Below are the code and all the weights of a small trained network. Each question names an input and a target symbol and asks about switching units off, where a switched-off unit gives its printed mean instead of its output.

import numpy as np


def w(rows, s, z=0):
    codes = np.array(rows[::2]) - 128.0
    scale = np.full(codes.shape[1], s)
    scale[-1] = z or s
    return codes * scale


def f(y):
    return np.maximum(y, 0)


def softmax(a):
    e = np.exp(a - a.max(-1, keepdims=True))
    return e / e.sum(-1, keepdims=True)


def log_softmax(a):
    a = a - a.max(-1, keepdims=True)
    return a - np.log(np.exp(a).sum(-1, keepdims=True))


def net(x, mask):
    ids = ['ΘΛΞΠΦΩαβγεζημστ'.index(c) for c in x.split()]
    T = len(ids)
    res = E[ids] + P[:T]
    u = 0
    for l in range(3):
        q, k, v = (res @ M[l].T for M in (Q, K, V))
        z = softmax(np.where(np.tri(T) > 0, q @ k.T / 2**0.5, -1e9)) @ v
        res = res + np.where(mask[u], z, O[l][:, -1]) @ O[l][:, :-1]
        u += 1
        y = f(res @ A[l][:, :-1].T + A[l][:, -1])
        res = res + np.where(mask[u : u + 4], y, B[l][:, -1]) @ B[l][:, :-1]
        u += 4
    return log_softmax(res[-1] @ U[:, :-1].T + U[:, -1])


Q, K, V, O, A, B = {}, {}, {}, {}, {}, {}
E = w([
[27,168,146,125,175,192,180,70,113,129,143],'Θ',
[87,13,78,126,205,85,235,120,116,92,145],'Λ',
[39,145,179,115,189,183,178,73,103,122,134],'Ξ',
[91,155,188,120,126,148,196,91,146,92,162],'Π',
[76,175,152,163,170,99,137,237,141,101,178],'Φ',
[128,187,14,149,36,120,152,144,44,34,170],'Ω',
[132,126,7,186,143,129,75,172,105,126,191],'α',
[112,109,77,182,164,207,96,207,121,88,240],'β',
[80,227,162,105,150,133,106,87,117,150,110],'γ',
[161,132,242,94,148,102,114,135,178,132,109],'ε',
[159,157,100,139,101,162,100,79,136,147,161],'ζ',
[220,72,189,148,140,139,82,149,179,152,142],'η',
[193,105,200,65,131,100,113,67,176,140,109],'μ',
[178,198,206,151,129,123,124,96,145,182,78],'σ',
[179,112,149,125,112,210,169,31,137,135,175],'τ',
],0.018)
P = w([
[122,110,199,102,53,73,57,119,153,66,109],'0',
[110,165,116,208,176,97,128,75,198,32,92],'1',
[90,151,116,136,95,119,197,126,185,182,121],'2',
[147,136,156,105,115,78,77,129,72,101,139],'3',
[150,164,90,168,199,108,135,94,172,45,103],'4',
[153,136,97,86,108,129,179,150,158,175,138],'5',
[174,141,138,86,143,99,93,143,32,129,143],'6',
[175,172,73,142,221,125,143,108,147,68,107],'7',
[177,140,68,63,122,164,193,167,130,204,127],'8',
[202,149,117,55,153,117,103,155,6,153,147],'9',
[198,180,65,103,236,147,150,120,121,88,104],'10',
[91,104,97,50,140,173,197,140,131,179,113],'11',
],0.016)
Q[0] = w([
[61,48,119,158,2,155,99,145,88,131,57],'0.h1',
[132,75,147,157,125,121,71,103,194,178,131],'0.h1',
],0.0047)
K[0] = w([
[83,96,197,254,74,50,145,44,131,88,165],'0.h1',
[101,87,163,142,150,117,115,88,142,168,174],'0.h1',
],0.006)
V[0] = w([
[44,71,175,228,63,136,56,36,193,146,132],'0.h1',
[150,178,199,91,179,186,171,54,255,195,161],'0.h1',
],0.0036)
O[0] = w([
[48,111,132,121,30,80,131,130,113,98,33,7],'0.h1',
[205,177,129,254,14,187,209,135,83,111,139,91],'0.h1',
],0.0091,0.0018)
A[0] = w([
[129,80,127,100,144,90,77,153,96,164,107,94],'0.n1',
[113,140,116,146,218,145,109,79,172,151,97,255],'0.n2',
[138,55,212,82,139,89,39,143,2,113,159,96],'0.n3',
[121,150,148,117,93,79,125,149,104,118,215,223],'0.n4',
],0.0084,0.0064)
B[0] = w([
[105,131,111,125,70,147,147,144,62,142,72,147],'0.n1',
[196,119,104,126,35,104,165,163,147,79,145,255],'0.n2',
[151,142,166,156,139,61,140,118,109,115,244,203],'0.n3',
[97,150,86,139,126,141,170,147,153,174,98,210],'0.n4',
],0.011,0.01)
Q[1] = w([
[176,148,97,150,144,161,125,129,180,11,69],'1.h1',
[95,108,123,87,160,194,112,119,163,202,48],'1.h1',
],0.011)
K[1] = w([
[253,166,168,84,98,187,167,38,102,224,123],'1.h1',
[30,122,209,223,38,105,70,28,196,85,119],'1.h1',
],0.0069)
V[1] = w([
[63,158,143,151,146,152,137,255,130,67,138],'1.h1',
[85,58,75,123,76,244,113,92,95,88,240],'1.h1',
],0.0069)
O[1] = w([
[116,140,116,86,49,167,183,169,17,84,159,252],'1.h1',
[90,95,103,140,74,138,146,3,132,170,200,178],'1.h1',
],0.012,0.0023)
A[1] = w([
[128,140,178,131,94,126,115,166,175,156,157,156],'1.n1',
[91,145,119,99,122,150,122,165,144,191,127,254],'1.n2',
[193,153,99,206,189,152,167,89,174,115,2,189],'1.n3',
[155,116,142,166,150,108,124,48,111,65,123,154],'1.n4',
],0.0092,0.0085)
B[1] = w([
[86,150,45,184,103,196,189,37,79,81,173,175],'1.n1',
[204,59,123,100,152,136,113,45,120,160,35,186],'1.n2',
[51,133,146,124,104,252,105,174,111,156,188,254],'1.n3',
[67,99,141,79,115,119,61,78,154,123,255,186],'1.n4',
],0.0097,0.013)
Q[2] = w([
[145,166,148,190,166,41,159,43,2,108,212],'2.h1',
[126,16,223,143,154,86,132,100,44,245,35],'2.h1',
],0.0065)
K[2] = w([
[95,95,11,112,212,114,147,154,106,125,153],'2.h1',
[2,94,112,155,112,85,123,134,121,70,79],'2.h1',
],0.0094)
V[2] = w([
[90,132,186,83,169,132,194,111,149,99,127],'2.h1',
[140,2,162,170,158,145,174,145,116,98,151],'2.h1',
],0.011)
O[2] = w([
[109,133,137,133,222,168,232,99,99,173,178,2],'2.h1',
[93,3,222,185,147,95,137,142,104,92,142,250],'2.h1',
],0.016,0.0027)
A[2] = w([
[172,135,94,158,143,68,179,111,119,27,141,3],'2.n1',
[51,87,188,130,204,131,54,204,192,212,146,90],'2.n2',
[114,175,131,141,200,117,24,59,119,42,147,248],'2.n3',
[128,151,152,117,139,127,53,186,254,86,79,90],'2.n4',
],0.0079,0.0054)
B[2] = w([
[156,145,108,137,174,190,100,39,150,87,84,215],'2.n1',
[217,187,183,101,121,78,167,91,106,133,63,255],'2.n2',
[175,101,255,132,172,123,103,159,232,176,115,245],'2.n3',
[42,141,74,172,122,85,114,72,28,187,103,206],'2.n4',
],0.012,0.0089)
U = w([
[54,135,156,99,159,103,156,151,96,173,226,98],'Θ',
[134,118,142,160,149,135,63,35,107,156,77,76],'Λ',
[152,133,171,88,158,151,106,226,51,39,169,152],'Ξ',
[142,130,165,184,138,108,173,161,211,169,176,103],'Π',
[106,37,144,20,137,221,116,85,69,182,81,205],'Φ',
[56,84,132,151,138,139,72,135,135,199,189,148],'Ω',
[125,206,109,116,113,75,141,168,133,134,253,105],'α',
[128,114,159,159,181,116,103,92,60,147,152,128],'β',
[142,96,198,135,86,75,83,224,99,128,114,238],'γ',
[95,129,158,117,169,177,38,99,9,168,139,62],'ε',
[168,85,92,218,52,170,230,124,185,141,103,247],'ζ',
[88,104,145,136,76,136,121,119,66,115,222,2],'η',
[149,86,146,195,121,184,89,137,154,52,106,84],'μ',
[172,164,120,155,197,180,101,52,150,62,115,9],'σ',
[173,177,196,103,177,118,130,146,119,149,58,119],'τ',
],0.0069,0.0085)

Each question gives the input, a string of symbols that net reads in full, and the target symbol t.
The units are the heads (2 rows each of Q, K, V and O) and the neurons (one row each of A and B). Each row of codes is followed by its name. A weight is (code - 128) times the scale printed after its matrix; where a second scale follows, it is the last column's (O, A, B and U).
mask holds one flag per unit, layer by layer, with each layer's heads first. A switched-off unit (its flag False) gives its mean, the last column of its rows in O or B, instead of its output. The means were averaged over made-up inputs and are rounded, as every weight is.
A unit's drop is (log p(t) with every unit on - log p(t) with that unit switched off) / (log p(t) with every unit on - log p(t) with every unit switched off).
The circuit of an input: a set's keep is (log p(t) with only the set's units on - log p(t) with every unit switched off) / (log p(t) with every unit on - log p(t) with every unit switched off). Starting from the 12 units with the biggest drops (on a tie, the unit counted first), units are removed one at a time, each time the one whose removal leaves the highest keep (on an exact tie, the one counted first), for as long as the keep stays at least 0.8.
circuit, biggest first: the units of the circuit, biggest drop first
k most important neurons: the k neurons with the biggest drops, biggest first
k most important neurons of layer l: the k neurons of layer l with the biggest drops, biggest first
input Θ β Π β Ω Φ Ω Ξ μ Λ, target β: circuit, biggest first -> [0.n3; 2.h1; 2.n1]
input ε Φ γ, target ζ: circuit, biggest first -> [1.n4; 1.n1]
input τ Λ Φ Φ η μ σ Ξ Ω Ξ Ω, target σ: most important neuron of layer 0 -> [0.n2]
input Ω Λ ε ζ τ γ Ω β μ α η, target τ: circuit, biggest first -> [2.n2; 1.h1]
input ζ τ μ η ε Π Φ β σ μ Ξ, target ε: circuit, biggest first -> [1.h1; 2.n4; 1.n3]
input α β Ω Ξ Ξ Π α Π, target Λ: 3 most important neurons -> [0.n4; 2.n4; 1.n3]
input β μ Ω μ, target α: circuit, biggest first -> [2.h1; 0.n3]
input Ω α η τ Ω β Π Ξ Λ γ, target β: 2 most important neurons -> [0.n3; 1.n3]
input Ω τ η Ξ Π ε ζ τ Ω β α, target μ: circuit, biggest first -> [0.n2; 2.h1; 2.n1; 0.h1]
input σ β Ω β Ω μ β Λ ε, target ζ: 3 most important neurons -> [1.n1; 1.n4; 0.n4]
input ε ζ Φ Ξ Λ β Λ γ β, target Φ: 3 most important neurons -> [1.n2; 0.n2; 0.n3]
input Ξ ε Ω Λ α, target Λ: 3 most important neurons -> [2.n4; 1.n3; 2.n1]
input Ω Ω μ Φ ε Ξ Θ τ ε Ω γ, target Ξ: circuit, biggest first -> [0.n2; 1.n3; 1.h1]
input ε ζ Π Φ, target Ξ: circuit, biggest first -> [1.h1]
input ζ μ μ ζ Ω, target τ: 2 most important neurons -> [0.n3; 2.n2]
input Π Θ η η Ξ ε Π β γ μ ε, target τ: circuit, biggest first -> [2.n2; 1.h1]
input α Θ Θ ε Π β Ω μ σ σ Λ, target ε: circuit, biggest first -> [1.h1; 2.n4; 2.h1; 1.n3]
input Π Π μ Π Λ, target τ: 2 most important neurons -> [2.n2; 1.n3]
input β Φ Ξ Π ζ μ ε, target Ξ: circuit, biggest first -> [0.n2; 1.h1; 0.n3]
input μ μ ε σ Ξ Φ, target ζ: circuit, biggest first -> [0.h1; 1.n1]
input ε η μ ζ, target Λ: circuit, biggest first -> [1.n3; 1.h1]
input Φ ε Λ η, target β: circuit, biggest first -> [2.h1; 1.n3]
input ε τ μ η ε Ξ α β, target μ: 3 most important neurons -> [0.n2; 2.n1; 1.n3]
input η Π Ξ ε τ, target Π: 2 most important neurons -> [1.n4; 2.n2]
input Ω τ Ω γ Φ, target α: 2 most important neurons -> [1.n2; 1.n4]
input μ Λ τ Ω ζ, target Π: 3 most important neurons -> [2.n3; 1.n4; 2.n2]
input ε σ η Θ Ω ε α Ξ Φ Φ ζ, target Ω: 2 most important neurons -> [0.n2; 2.n4]
input ε Ω Ω Ω ε Λ ε β τ α η, target Π: 4 most important neurons -> [0.n2; 1.n4; 2.n2; 2.n3]
